Here is a tiny trained network, its code and every weight. The questions are about switching its units off for an input and a class, where a switched-off unit gives its printed mean instead of its output.

import numpy as np


def w(rows, s, z=0):
    codes = np.array(rows[::2]) - 128.0
    scale = np.full(codes.shape[1], s)
    scale[-1] = z or s
    return codes * scale


def f(y):
    return np.maximum(y, 0)


def log_softmax(a):
    a = a - a.max(-1, keepdims=True)
    return a - np.log(np.exp(a).sum(-1, keepdims=True))


def net(x, mask):
    res = np.array(x, float).reshape(1, 5) / 4 @ E
    y = f(res @ A[0][:, :-1].T + A[0][:, -1])
    res = res + np.where(mask, y, B[0][:, -1]) @ B[0][:, :-1]
    return log_softmax(res[-1] @ U[:, :-1].T + U[:, -1])


A, B = {}, {}
E = w([
[101,212,132],'x0',
[198,210,133],'x1',
[145,76,1],'x2',
[141,63,179],'x3',
[19,198,151],'x4',
],0.0092)
A[0] = w([
[144,177,38,99],'n1',
[148,220,65,94],'n2',
[190,163,212,71],'n3',
[38,193,164,179],'n4',
[84,147,197,254],'n5',
[143,1,179,245],'n6',
[182,126,24,85],'n7',
[161,96,220,140],'n8',
],0.0092,0.0049)
B[0] = w([
[128,201,43,186],'n1',
[141,239,97,191],'n2',
[186,254,227,189],'n3',
[37,157,84,238],'n4',
[44,152,145,238],'n5',
[76,39,197,254],'n6',
[169,135,10,194],'n7',
[102,130,216,200],'n8',
],0.0084,0.0087)
U = w([
[212,157,247,27],'0',
[239,76,80,98],'1',
[83,174,148,81],'2',
[110,145,154,212],'3',
[83,95,149,217],'4',
[172,187,102,35],'5',
[130,56,164,3],'6',
],0.013,0.005)

Each question gives the input, the list of numbers given to net, and the class t.
The units are the neurons (one row each of A and B). Each row of codes is followed by its name. A weight is (code - 128) times the scale printed after its matrix; where a second scale follows, it is the last column's (A, B and U).
mask holds one flag per neuron, in row order. A switched-off neuron (its flag False) gives its mean, the last column of its row in B, instead of its output. The means were averaged over made-up inputs and are rounded, as every weight is.
A unit's drop is (log p(t) with every unit on - log p(t) with that unit switched off) / (log p(t) with every unit on - log p(t) with every unit switched off).
The circuit of an input: a set's keep is (log p(t) with only the set's units on - log p(t) with every unit switched off) / (log p(t) with every unit on - log p(t) with every unit switched off). Starting from all 8 units, units are removed one at a time, each time the one whose removal leaves the highest keep (on an exact tie, the one counted first), for as long as the keep stays at least 0.8.
units of the circuit, in order: the units of the circuit, biggest drop first
most important unit: the unit with the biggest drop
k most important neurons: the k neurons with the biggest drops, biggest first
drop of u: that unit's drop, to one decimal
input [-1,0,-4,5,-3], class 0: units of the circuit, in order : n3; n4
input [-8,-3,3,5,-7], class 6: units of the circuit, in order : n6
input [1,2,1,-1,0], class 5: units of the circuit, in order : n6; n8
input [2,0,-5,-6,-7], class 0: units of the circuit, in order : n4; n3
input [2,8,4,-7,7], class 5: units of the circuit, in order : n2; n1
input [-2,2,5,1,3], class 1: 2 most important neurons : n5; n4
input [-5,-5,8,1,4], class 1: units of the circuit, in order : n5; n4
input [5,-7,8,-6,6], class 5: units of the circuit, in order : n6; n1; n5
input [1,-8,7,3,3], class 6: 2 most important neurons : n4; n5
input [1,1,5,-5,0], class 5: 3 most important neurons : n2; n1; n6
input [0,-4,-5,1,-5], class 0: 3 most important neurons : n4; n8; n7
input [-7,-1,-2,7,1], class 6: 2 most important neurons : n6; n4
input [-7,2,7,4,3], class 1: drop of n5 : 0.3
input [-8,6,2,-8,4], class 5: drop of n5 : 0.0
input [2,0,-1,5,-1], class 6: most important unit : n2
input [2,-5,8,-8,5], class 5: drop of n6 : 0.1
input [-2,-2,7,6,1], class 6: drop of n8 : -0.1
